Here is a tiny trained network, its code and every weight. The questions are about switching its units off for an input and a class, where a switched-off unit gives its printed mean instead of its output.

import numpy as np


def w(rows, s, z=0):
    codes = np.array(rows[::2]) - 128.0
    scale = np.full(codes.shape[1], s)
    scale[-1] = z or s
    return codes * scale


def f(y):
    return y / 2 * (1 + np.tanh(0.7978845608 * (y + 0.044715 * y**3)))


def log_softmax(a):
    a = a - a.max(-1, keepdims=True)
    return a - np.log(np.exp(a).sum(-1, keepdims=True))


def net(x, mask):
    res = np.array(x, float).reshape(1, 7) / 4 @ E
    y = f(res @ A[0][:, :-1].T + A[0][:, -1])
    res = res + np.where(mask, y, B[0][:, -1]) @ B[0][:, :-1]
    return log_softmax(res[-1] @ U[:, :-1].T + U[:, -1])


A, B = {}, {}
E = w([
[159,153,152,100,81,150,111,164,148,95,171,176],'x0',
[128,134,132,144,90,107,102,164,128,85,89,64],'x1',
[187,116,110,137,175,118,208,129,181,176,104,84],'x2',
[99,56,83,148,127,138,135,118,126,132,173,105],'x3',
[99,165,152,133,131,78,154,85,97,168,216,95],'x4',
[121,130,137,152,149,139,133,249,142,71,160,135],'x5',
[96,118,194,181,120,155,89,130,182,111,144,114],'x6',
],0.014)
A[0] = w([
[208,185,136,142,90,105,143,110,118,159,111,141,63],'N1',
[120,150,227,140,114,142,103,61,144,183,115,147,115],'N2',
[126,137,146,112,120,135,184,214,107,41,190,172,107],'N3',
[209,200,176,81,154,97,212,127,117,182,104,129,154],'N4',
[193,129,57,104,144,109,160,130,142,129,64,206,3],'N5',
[122,156,110,146,133,144,164,116,131,165,165,113,156],'N6',
[70,149,135,105,118,126,95,82,88,173,199,214,110],'N7',
[98,85,117,149,171,187,131,117,100,88,186,95,98],'N8',
[132,161,81,112,73,182,67,164,81,84,105,144,160],'N9',
[171,128,188,162,164,179,46,166,217,2,105,146,190],'N10',
[93,127,162,68,116,138,74,91,96,139,174,189,216],'N11',
[131,107,93,109,238,169,165,121,138,149,159,131,161],'N12',
[145,154,161,179,99,133,94,136,160,125,138,63,227],'N13',
[136,147,153,57,65,122,14,151,96,11,100,214,167],'N14',
[97,116,105,125,94,74,85,78,112,142,124,107,66],'N15',
],0.0099,0.0039)
B[0] = w([
[138,126,91,102,151,105,146,117,92,127,63,108,160],'N1',
[127,123,118,111,87,169,161,87,215,169,53,90,180],'N2',
[142,175,87,139,94,142,205,189,207,151,178,153,204],'N3',
[172,83,136,60,223,27,174,75,96,105,137,123,203],'N4',
[131,117,207,158,100,84,90,116,120,85,139,130,181],'N5',
[114,108,155,134,166,70,105,150,107,86,117,89,161],'N6',
[94,55,153,160,102,76,2,158,39,141,108,188,209],'N7',
[159,134,163,88,121,70,163,90,125,102,164,130,173],'N8',
[53,193,157,161,136,169,134,122,149,105,40,111,197],'N9',
[43,87,154,225,23,218,49,141,116,172,133,123,235],'N10',
[70,76,173,158,129,133,85,166,77,147,109,164,206],'N11',
[153,162,99,87,141,118,177,125,111,193,114,132,184],'N12',
[86,113,174,152,114,90,99,148,76,104,125,166,180],'N13',
[113,199,191,174,72,232,207,29,198,131,49,5,250],'N14',
[115,74,148,109,121,183,92,187,159,195,209,116,173],'N15',
],0.0089,0.018)
U = w([
[132,138,87,140,103,206,146,160,179,176,97,135,110],'0',
[123,95,158,132,141,63,65,137,104,130,142,155,133],'1',
[174,254,76,100,184,173,11,81,172,52,176,176,7],'2',
[151,185,118,91,142,73,160,171,164,69,219,154,122],'3',
[165,138,107,68,180,93,176,46,138,135,78,89,140],'4',
[105,154,186,165,82,169,99,104,154,105,117,91,145],'5',
],0.014,0.016)

Each question gives the input, the list of numbers given to net, and the class t.
The units are the neurons (one row each of A and B). Each row of codes is followed by its name. A weight is (code - 128) times the scale printed after its matrix; where a second scale follows, it is the last column's (A, B and U).
mask holds one flag per neuron, in row order. A switched-off neuron (its flag False) gives its mean, the last column of its row in B, instead of its output. The means were averaged over made-up inputs and are rounded, as every weight is.
A unit's drop is (log p(t) with every unit on - log p(t) with that unit switched off) / (log p(t) with every unit on - log p(t) with every unit switched off).
The circuit of an input: a set's keep is (log p(t) with only the set's units on - log p(t) with every unit switched off) / (log p(t) with every unit on - log p(t) with every unit switched off). Starting from the 12 units with the biggest drops (on a tie, the unit counted first), units are removed one at a time, each time the one whose removal leaves the highest keep (on an exact tie, the one counted first), for as long as the keep stays at least 0.8.
units of the circuit, in order: the units of the circuit, biggest drop first
k most important neurons: the k neurons with the biggest drops, biggest first
drop of u: that unit's drop, to one decimal
input [-1,4,6,-7,-2,-3,3], class 4: units of the circuit, in order => [N4]
input [5,0,7,-4,0,5,-5], class 3: units of the circuit, in order => [N14; N3]
input [6,0,2,8,-2,3,2], class 0: units of the circuit, in order => [N3; N5]
input [-5,-4,0,-7,8,-5,3], class 1: 3 most important neurons => [N7; N14; N11]
input [3,-1,6,7,-6,8,5], class 0: 2 most important neurons => [N3; N10]
input [0,-5,0,-4,1,-6,-7], class 1: 4 most important neurons => [N14; N7; N5; N11]
input [8,1,8,0,-4,4,1], class 0: 4 most important neurons => [N3; N10; N14; N7]
input [1,-2,1,2,4,3,-8], class 3: 2 most important neurons => [N14; N2]
input [2,-6,8,-8,2,8,7], class 0: 2 most important neurons => [N10; N3]
input [4,-6,4,2,6,-7,7], class 1: 2 most important neurons => [N7; N14]
input [0,-5,7,-5,-5,8,-5], class 3: 2 most important neurons => [N14; N3]
input [3,-8,4,7,-3,-3,-1], class 4: 2 most important neurons => [N10; N12]
input [-6,-1,-3,0,2,6,-5], class 3: 2 most important neurons => [N14; N10]
input [4,1,4,3,0,0,-2], class 4: units of the circuit, in order => [N10]
input [-5,-4,-2,8,1,4,6], class 1: drop of N14 => 0.5
input [-4,1,1,6,5,3,-3], class 4: drop of N7 => 0.2
input [7,-4,2,-3,6,4,-4], class 3: drop of N3 => 0.2
